Rows and roughly how far along a hidden order each lies, from 0 to 9:
[22,-7,-3,33,-7,4,-1,11,-1,-4,6,10,8,-5,14,5,-15,-1,-2,-8,-9,-28,31,-26,11,14,14,-8,39,-3,-20,-22,-4,-6,1,-2,-2,-1,-13,-7,-29,-16,15,8,3,-28,11,-3,-21,-14,-16,-24,-7,3,-1,-20,7,6,10,-13,18,-5] | 2
[5,0,2,12,-1,0,-2,12,3,-12,-2,0,5,-4,-2,-1,-8,-1,1,0,-7,-8,9,-12,8,10,0,-4,9,-4,-6,-7,-3,-1,2,-1,-6,-1,-5,-5,-4,2,3,-4,5,-3,0,-4,-1,-11,-3,-8,-5,-1,-2,3,-5,-4,3,-6,8,-7] | 2
[6,-4,-2,12,-3,3,2,4,-1,-1,2,4,2,-4,5,2,-4,0,0,-3,-2,-12,9,-5,3,6,6,0,7,1,-2,-14,-2,-1,-2,1,5,-1,-6,-2,-9,-4,6,3,1,-11,5,-1,-10,-3,-3,-8,1,3,-1,-4,6,4,2,-3,3,1] | 5
[15,-4,-1,24,-4,2,-4,9,-3,0,4,6,5,-1,11,2,-10,-2,-3,-2,-5,-16,18,-15,8,9,8,-5,25,0,-14,-19,-3,-4,0,-1,-3,-2,-8,-12,-18,-11,9,1,1,-16,5,-2,-13,-9,-10,-19,-5,-1,0,-12,-3,3,4,-11,10,-6] | 5
[13,-4,1,12,-4,3,5,14,2,-9,1,9,6,-8,3,0,-2,1,-1,-7,-3,-6,8,-6,0,9,1,-2,5,-2,-7,-13,-3,4,-4,-2,-6,1,-1,4,-10,-3,2,-2,4,-5,5,-5,-3,-7,-1,-4,-1,3,-1,-6,0,-2,3,-1,7,-3] | 5
[18,-4,1,21,0,3,2,16,2,-11,2,1,7,-7,5,1,-14,0,-1,-5,-10,-18,19,-15,8,10,6,-5,18,-3,-15,-17,-1,-1,-1,-2,-5,0,-9,-7,-15,-6,10,3,6,-14,6,-4,-10,-15,-9,-12,-9,1,-1,-9,-1,-1,7,-3,14,-4] | 7
[6,-1,2,12,-2,1,-2,9,1,-6,1,0,3,-2,4,0,-6,-2,0,2,-4,-10,16,-10,6,9,3,-4,15,-3,-5,-6,-3,-1,2,1,-3,-2,-8,-6,-5,-1,4,-2,3,-5,-1,-3,-5,-10,-5,-14,-4,-1,-2,-8,-2,-1,4,-8,9,-7] | 0
[-1,1,-2,12,-3,0,-6,0,-1,1,0,0,0,1,4,3,0,-2,2,1,-2,-3,10,-3,7,5,4,-1,12,-4,-1,-6,-3,-5,4,3,5,-1,-6,-2,-8,-1,5,2,-2,-4,-1,1,-4,-6,-4,-11,1,2,-2,-7,4,2,1,-9,6,-7] | 2
[4,-6,-5,4,-2,2,-1,-2,-3,5,5,6,2,-1,7,2,-3,1,-4,-8,-1,-12,11,-5,-2,-2,8,2,14,5,-5,-14,1,0,-6,-2,3,-1,-3,-1,-2,-12,7,10,-2,-11,10,1,-13,1,-2,-10,2,4,1,-9,7,8,1,1,0,6] | 0
[30,-9,0,34,-6,5,0,24,-2,-11,6,13,12,-11,14,1,-19,0,-3,-9,-10,-29,28,-22,9,18,8,-9,37,-1,-25,-29,-3,-3,-4,-6,-10,1,-11,-13,-35,-14,14,3,5,-24,14,-8,-20,-10,-14,-22,-12,1,0,-20,-2,0,12,-8,19,-6] | 5
[14,-7,-6,41,-7,5,2,-3,-2,2,8,5,0,1,14,6,-13,1,3,-4,-12,-27,28,-23,13,7,20,-4,35,-5,-13,-37,-4,-10,4,6,15,-4,-17,-7,-32,-17,18,15,0,-24,10,2,-31,-15,-15,-34,-1,6,-5,-19,21,14,10,-19,11,-3] | 0
[12,-8,-3,10,3,6,6,6,-2,-2,9,9,4,-4,8,2,-10,1,-1,-11,-9,-18,23,-13,3,2,14,-1,19,4,-12,-21,1,-1,-7,-2,0,-1,-8,-7,-29,-16,15,15,3,-27,15,3,-23,-5,-11,-17,-4,3,2,-7,9,9,7,-3,8,8] | 2
[12,-4,-3,11,-2,1,-2,8,-1,-4,1,6,5,-6,1,1,-4,0,-3,-8,-2,-9,10,-5,-3,6,4,0,9,2,-8,-15,1,-1,-6,-3,-2,2,-6,-3,-13,-5,7,3,0,-11,7,-3,-2,-6,-5,-2,-3,3,1,-5,2,1,2,-1,6,2] | 7
[5,0,-8,26,-2,-2,-8,-3,-2,6,4,-2,0,3,6,6,-3,-3,3,-3,-6,-21,16,-12,9,3,10,-2,24,-3,-6,-21,1,-12,3,4,13,-2,-10,-10,-20,-7,11,12,-4,-19,3,1,-10,-7,-11,-15,-3,3,-1,-6,9,8,2,-12,6,-1] | 0
[26,-9,5,29,-9,6,6,30,-1,-14,6,12,15,-10,15,-1,-23,0,-6,-2,-5,-23,25,-21,10,21,8,-10,33,-1,-21,-21,-9,3,-3,-8,-18,-1,-7,-7,-25,-11,11,-9,7,-14,12,-9,-23,-23,-13,-25,-11,-1,-1,-22,-13,-5,11,-11,21,-13] | 7
[18,-7,3,17,-4,5,7,18,1,-12,4,6,9,-8,9,-1,-16,0,-4,-5,-6,-12,13,-13,4,13,5,-6,19,0,-14,-12,-4,3,-4,-5,-10,-1,-6,-3,-11,-9,8,-2,5,-8,9,-4,-14,-10,-8,-13,-6,0,0,-14,-4,-3,7,-4,11,-6] | 9

[9,-2,13,-6,-14,4,0,14,4,5,34,-3,4,1,-7,0,-32,-4,-1,1,5,4,-2,6,-2,-12,-7,-9,-4,-18,14] | 2
[-8,-2,4,-1,9,-4,1,2,1,4,-61,14,0,-4,-3,9,2,15,-3,-13,1,-12,2,12,-3,4,-1,1,15,2,1] | 6
[-18,-1,-7,0,13,7,9,5,-10,-4,-17,-4,-4,-9,1,11,-42,0,-3,-4,7,-3,-4,16,-21,-2,-13,-5,-6,-4,14] | 2
[18,-12,16,-8,-20,15,-7,0,6,-2,35,-8,-6,8,2,-11,16,-8,9,16,-4,9,2,-15,12,-17,6,6,-11,-18,10] | 4
[3,-2,10,-1,6,14,-2,4,7,-3,44,-10,-3,4,1,-9,-11,-13,6,15,-1,13,-2,-14,-11,-14,-1,-2,-13,-19,10] | 3
[28,-2,29,-18,-63,15,-4,10,5,4,63,-10,4,6,-7,-5,7,-11,10,6,3,11,-3,-19,17,-18,-2,-3,-17,2,14] | 3
[-1,13,-13,-4,-10,-3,-4,-16,-13,-3,18,-1,-5,-2,6,4,26,-5,17,-6,-2,-6,6,-9,19,13,9,6,-2,35,-11] | 9
[-11,-7,5,7,41,-7,-7,-5,6,1,-62,16,-2,1,0,5,25,10,-2,-4,-4,-11,7,4,3,3,4,3,24,-10,-8] | 7
[0,-1,9,0,11,11,-2,4,7,-1,22,-4,-1,6,-1,-8,-35,-12,6,14,0,9,-2,-5,-16,-14,-5,-6,-14,-23,14] | 3
[2,3,-2,-4,1,-4,-3,-2,-3,0,-30,6,-6,-3,0,9,10,6,8,-9,0,-7,5,5,7,1,2,3,11,6,0] | 6
[-5,12,-24,6,21,-1,-1,-17,-12,-7,-11,-1,-10,-3,9,1,6,-5,15,1,-6,-5,6,-2,-1,12,5,6,-7,19,-8] | 8
[-4,-9,11,5,24,-4,2,9,9,5,-30,9,2,0,-6,1,-8,10,-8,0,0,-1,1,7,-10,-7,-3,-6,14,-25,4] | 4
[-1,-10,11,5,25,-6,-10,-4,11,3,-27,9,2,5,-3,0,35,8,4,1,-4,-6,8,-8,16,-3,9,5,22,-8,-8] | 8
[11,-10,20,-7,-13,13,5,13,10,0,30,-11,-3,3,-6,-9,-23,-6,3,15,-2,17,-7,-4,-19,-16,-7,-3,-15,-36,21] | 0
[1,2,6,0,11,10,-1,1,2,-2,23,-2,-4,4,0,-5,-17,-13,8,15,-2,6,1,-5,-14,-10,-3,-4,-12,-18,10] | 4
[-11,-5,3,1,0,-3,7,12,-1,3,-14,-1,6,-6,-5,8,-30,6,-12,-5,8,0,-6,16,-10,-7,-8,-9,4,-13,10] | 2
[-8,10,-8,-4,-1,13,5,3,-9,-5,15,-8,-8,-4,2,1,-45,-11,8,7,3,4,-5,6,-21,-6,-7,-4,-16,-6,18] | 3
[7,-14,24,-1,0,-7,-2,7,13,11,-25,18,7,4,-11,3,10,11,-14,-5,-1,-3,1,5,8,-1,-1,-3,21,-14,0] | 4
[0,0,-5,0,8,-6,-5,-5,-1,1,-10,9,-2,-1,0,7,29,5,6,-8,0,-9,7,-1,12,5,6,4,17,11,-8] | 8
[3,-13,21,1,5,-3,-2,12,13,8,-9,8,10,3,-9,-3,-7,5,-11,1,4,-2,-1,6,1,-11,-1,-6,12,-20,9] | 3
[6,-1,-2,3,26,1,-7,-8,0,-3,4,3,-7,6,4,-1,14,-5,10,10,-6,-1,9,-10,1,-3,4,3,-3,-6,3] | 6
[-2,-2,5,0,6,-7,-5,-3,2,3,-42,13,-2,-1,-1,7,20,9,2,-12,-2,-11,7,1,11,3,4,4,22,9,-6] | 7
[-8,-1,-10,13,56,-8,-6,-8,3,-3,-22,5,-5,1,5,1,30,1,7,6,-7,-5,11,-2,-3,5,7,5,22,-10,-11] | 8
[-15,5,-2,-1,9,-2,5,10,-5,-2,-18,-1,1,-6,-3,10,-30,2,0,-5,6,-3,-4,11,-17,-2,-6,-3,3,4,6] | 4
[1,7,-11,7,15,10,1,1,-1,-7,54,-15,-7,1,7,-8,-14,-18,6,18,-3,15,-1,-10,-26,-4,0,-4,-20,-18,4] | 4
[-12,1,-3,2,18,-2,0,5,0,-1,-38,4,-3,-3,-2,7,-11,5,4,-3,1,-7,-1,11,-10,-2,-3,0,9,-7,4] | 5
[-9,15,-22,4,11,-3,3,-3,-12,-3,-8,2,-6,-7,4,8,-13,-1,5,-7,0,-4,2,10,-12,13,-1,-1,0,17,-4] | 7
[15,6,-1,-2,2,2,-8,-9,-3,-1,38,-2,-5,4,0,-3,28,-13,18,9,-6,2,9,-14,9,1,8,7,1,13,-6] | 8
[-1,1,-6,1,24,-4,-5,-5,-4,-2,-20,6,-6,-1,1,7,21,4,7,-4,-3,-6,8,1,5,3,4,4,10,3,-3] | 7
[-2,13,-18,2,15,1,1,-12,-10,-7,0,-2,-10,-3,6,2,-9,-6,14,5,-4,0,4,2,-9,9,1,5,-3,17,1] | 6
[-22,10,-10,3,22,-7,4,-1,-10,1,-45,9,1,-9,0,15,-18,5,-4,-20,7,-10,0,16,-13,9,-8,-9,8,8,-1] | 6
[-16,1,-2,6,31,3,2,8,1,-3,-26,-1,-3,-2,-2,2,-39,-1,-2,6,3,-1,-2,12,-21,-11,-6,-6,1,-24,13] | 3
[7,-7,17,-3,0,12,4,11,7,1,20,-3,-5,3,-6,-6,-33,-4,-5,13,-1,14,-5,0,-19,-15,-9,-8,-13,-35,20] | 0
[14,1,1,1,-1,-10,-13,-2,6,2,23,-2,2,6,-1,-5,38,0,14,7,-3,-5,9,-11,18,-1,12,11,16,7,-11] | 9
[1,0,7,-6,-9,14,4,6,-2,0,14,-4,-1,-1,-2,-1,-44,-9,0,7,3,6,-4,5,-11,-10,-14,-9,-16,-15,21] | 2
[2,-8,10,2,6,-1,4,15,5,5,16,-2,5,0,-8,0,-28,0,-12,7,6,7,-3,10,-14,-14,-8,-8,0,-32,20] | 0
[4,4,-1,0,4,18,3,7,3,-6,47,-10,-11,-1,4,-8,-23,-12,7,18,-4,16,-6,-6,-24,-9,-5,-5,-22,-32,8] | 2
